Below is a small trained network, with its code and all its weights. Each question gives an input and a target symbol and asks what happens when units are switched off, that is, made to give their printed mean instead of their output.

import numpy as np


def w(rows, s, z=0):
    codes = np.array(rows[::2]) - 128.0
    scale = np.full(codes.shape[1], s)
    scale[-1] = z or s
    return codes * scale


def norm(h):
    return h / np.sqrt((h * h).mean(-1, keepdims=True) + 1e-5)


def f(y):
    return np.maximum(y, 0)


def softmax(a):
    e = np.exp(a - a.max(-1, keepdims=True))
    return e / e.sum(-1, keepdims=True)


def log_softmax(a):
    a = a - a.max(-1, keepdims=True)
    return a - np.log(np.exp(a).sum(-1, keepdims=True))


def net(x, mask):
    ids = ['αβεζθλμπσφ'.index(c) for c in x.split()]
    T = len(ids)
    res = E[ids] + P[:T]
    r = norm(res)
    for j in range(3):
        rows = slice(4 * j, 4 * j + 4)
        q, k, v = (r @ M[0][rows].T for M in (Q, K, V))
        z = softmax(np.where(np.tri(T) > 0, q @ k.T / 4**0.5, -1e9)) @ v
        o = O[0][rows]
        res = res + np.where(mask[j], z, o[:, -1]) @ o[:, :-1]
    y = f(norm(res) @ A[0][:, :-1].T + A[0][:, -1])
    res = res + np.where(mask[3:11], y, B[0][:, -1]) @ B[0][:, :-1]
    return log_softmax(norm(res)[-1] @ U[:, :-1].T + U[:, -1])


Q, K, V, O, A, B = {}, {}, {}, {}, {}, {}
E = w([
[139,80,60,163,183],'α',
[79,183,58,146,100],'β',
[111,187,93,101,45],'ε',
[161,214,191,175,65],'ζ',
[117,183,84,136,57],'θ',
[194,94,202,130,74],'λ',
[182,179,199,186,208],'μ',
[180,62,44,235,255],'π',
[181,74,96,207,180],'σ',
[152,183,156,70,87],'φ',
],0.0056)
P = w([
[220,120,93,135,144],'0',
[225,129,93,75,132],'1',
[91,167,160,105,156],'2',
[182,112,115,168,102],'3',
[199,112,100,65,144],'4',
[49,143,175,128,136],'5',
[154,125,127,179,103],'6',
[184,117,106,68,145],'7',
[29,92,182,121,115],'8',
[108,169,147,193,107],'9',
[172,118,106,69,150],'10',
[2,87,104,142,114],'11',
],0.0059)
Q[0] = w([
[144,126,118,54,153],'H1',
[135,127,102,86,129],'H1',
[132,115,108,126,91],'H1',
[143,158,131,110,141],'H1',
[56,197,112,180,159],'H2',
[153,92,69,140,200],'H2',
[105,147,56,173,81],'H2',
[140,211,158,122,13],'H2',
[66,85,139,1,170],'H3',
[105,89,122,60,150],'H3',
[109,117,171,130,124],'H3',
[174,76,88,36,124],'H3',
],0.0092)
K[0] = w([
[127,125,152,168,142],'H1',
[154,148,164,142,133],'H1',
[134,177,134,96,135],'H1',
[129,135,120,139,156],'H1',
[56,216,133,170,173],'H2',
[159,41,26,153,190],'H2',
[59,136,25,181,68],'H2',
[120,216,152,114,2],'H2',
[250,185,90,135,136],'H3',
[212,177,102,145,182],'H3',
[149,89,133,142,104],'H3',
[165,244,144,179,149],'H3',
],0.0079)
V[0] = w([
[41,254,95,217,182],'H1',
[98,96,231,162,117],'H1',
[33,190,181,160,147],'H1',
[143,50,105,174,115],'H1',
[89,61,98,151,188],'H2',
[124,202,249,107,57],'H2',
[177,119,157,93,75],'H2',
[103,150,109,188,102],'H2',
[213,235,148,217,221],'H3',
[172,63,151,163,110],'H3',
[78,133,157,38,174],'H3',
[96,84,5,90,178],'H3',
],0.004)
O[0] = w([
[158,170,63,157,122,113],'H1',
[154,151,160,156,59,1],'H1',
[164,166,121,184,118,15],'H1',
[170,92,81,93,124,102],'H1',
[135,189,143,115,89,27],'H2',
[103,93,29,164,146,180],'H2',
[83,153,110,176,142,164],'H2',
[120,97,144,64,133,161],'H2',
[2,253,156,189,133,228],'H3',
[139,125,68,166,148,106],'H3',
[155,175,190,36,147,62],'H3',
[124,5,221,102,104,99],'H3',
],0.004,0.0023)
A[0] = w([
[106,126,148,44,128,137],'N1',
[87,174,59,109,87,235],'N2',
[152,103,126,185,227,226],'N3',
[154,228,121,100,175,126],'N4',
[75,2,152,152,103,251],'N5',
[106,122,131,151,229,235],'N6',
[175,137,98,52,155,56],'N7',
[104,107,100,81,240,55],'N8',
],0.0052,0.002)
B[0] = w([
[62,147,90,218,175,148],'N1',
[165,90,226,130,154,253],'N2',
[81,168,115,74,108,195],'N3',
[168,124,51,80,112,186],'N4',
[87,180,116,76,189,194],'N5',
[96,79,169,128,2,197],'N6',
[56,120,129,225,81,154],'N7',
[176,190,198,175,166,160],'N8',
],0.0046,0.005)
U = w([
[56,208,193,136,101,103],'α',
[66,123,163,206,194,203],'β',
[47,56,69,153,72,171],'ε',
[203,176,13,111,92,190],'ζ',
[174,39,106,181,81,61],'θ',
[159,67,141,45,179,173],'λ',
[199,231,124,62,88,107],'μ',
[214,46,128,141,155,204],'π',
[196,74,255,112,67,54],'σ',
[138,164,72,202,148,4],'φ',
],0.0085,0.0019)

Each question gives the input, a string of symbols that net reads in full, and the target symbol t.
The units are the heads (4 rows each of Q, K, V and O) and the neurons (one row each of A and B). Each row of codes is followed by its name. A weight is (code - 128) times the scale printed after its matrix; where a second scale follows, it is the last column's (O, A, B and U).
mask holds one flag per unit, heads first, then neurons. A switched-off unit (its flag False) gives its mean, the last column of its rows in O or B, instead of its output. The means were averaged over made-up inputs and are rounded, as every weight is.
A unit's drop is (log p(t) with every unit on - log p(t) with that unit switched off) / (log p(t) with every unit on - log p(t) with every unit switched off).
The circuit of an input: a set's keep is (log p(t) with only the set's units on - log p(t) with every unit switched off) / (log p(t) with every unit on - log p(t) with every unit switched off). Starting from all 11 units, units are removed one at a time, each time the one whose removal leaves the highest keep (on an exact tie, the one counted first), for as long as the keep stays at least 0.8.
circuit, biggest first: the units of the circuit, biggest drop first
unit that matters most: the unit with the biggest drop
k most important neurons: the k neurons with the biggest drops, biggest first
heads that matter: for each layer, one digit per head in row order, 1 if its drop is at least 0.15 and else 0, layers parted by /
input σ φ φ μ, target μ: circuit, biggest first : (H3 N4 N3)
input θ θ β θ λ μ α π, target μ: 3 most important neurons : (N3 N2 N8)
input β β λ β λ β λ ε σ, target α: heads that matter : 010
input σ σ ζ λ λ β ε, target σ: circuit, biggest first : (N2 H3)
input φ ε β μ α, target μ: circuit, biggest first : (H2 H3)
input λ ε μ λ β λ φ, target ζ: unit that matters most : H3
input ε ζ λ β λ μ λ φ λ θ, target ζ: heads that matter : 001
input θ θ β θ, target σ: circuit, biggest first : (H3 N2)
input β σ α, target α: circuit, biggest first : (H2 N2)
input β λ φ λ μ λ ε λ, target μ: circuit, biggest first : (N2 H3)
input α β σ, target α: circuit, biggest first : (N2 H2)
input β ε β ε β λ β ε, target ε: circuit, biggest first : (H3 N7 N1)
input β ζ φ λ ζ β β α, target ζ: circuit, biggest first : (N4 H2 N2)
input σ λ β λ ε ε λ β ε σ, target π: circuit, biggest first : (H3)
input λ λ σ α β φ φ σ λ μ, target ζ: circuit, biggest first : (H3 N2 N4)
input φ λ ζ ε π β λ π, target ζ: circuit, biggest first : (N2 H3 N3 H2)
input θ λ β θ φ μ φ θ λ σ, target ζ: heads that matter : 001
input μ α α β ζ φ λ α λ α, target ζ: circuit, biggest first : (H3 H2 N2)
input θ ε ε β, target π: circuit, biggest first : (H3 N2 N6 N3)
input ε ε β φ λ, target λ: 4 most important neurons : (N5 N6 N2 N4)
input ζ λ β β φ, target ζ: most important neuron : (N4)
input ζ π φ φ π π α β ε ε μ, target μ: heads that matter : 000
input φ π ε λ ε, target ε: heads that matter : 100
input β β λ ε β λ α π ε λ σ, target σ: heads that matter : 010
input ε ε β π σ λ β β, target β: 4 most important neurons : (N1 N7 N2 N6)
input ζ ε β π, target σ: 3 most important neurons : (N6 N3 N4)
input ζ ζ φ β, target μ: heads that matter : 011
input α θ θ, target β: unit that matters most : H2
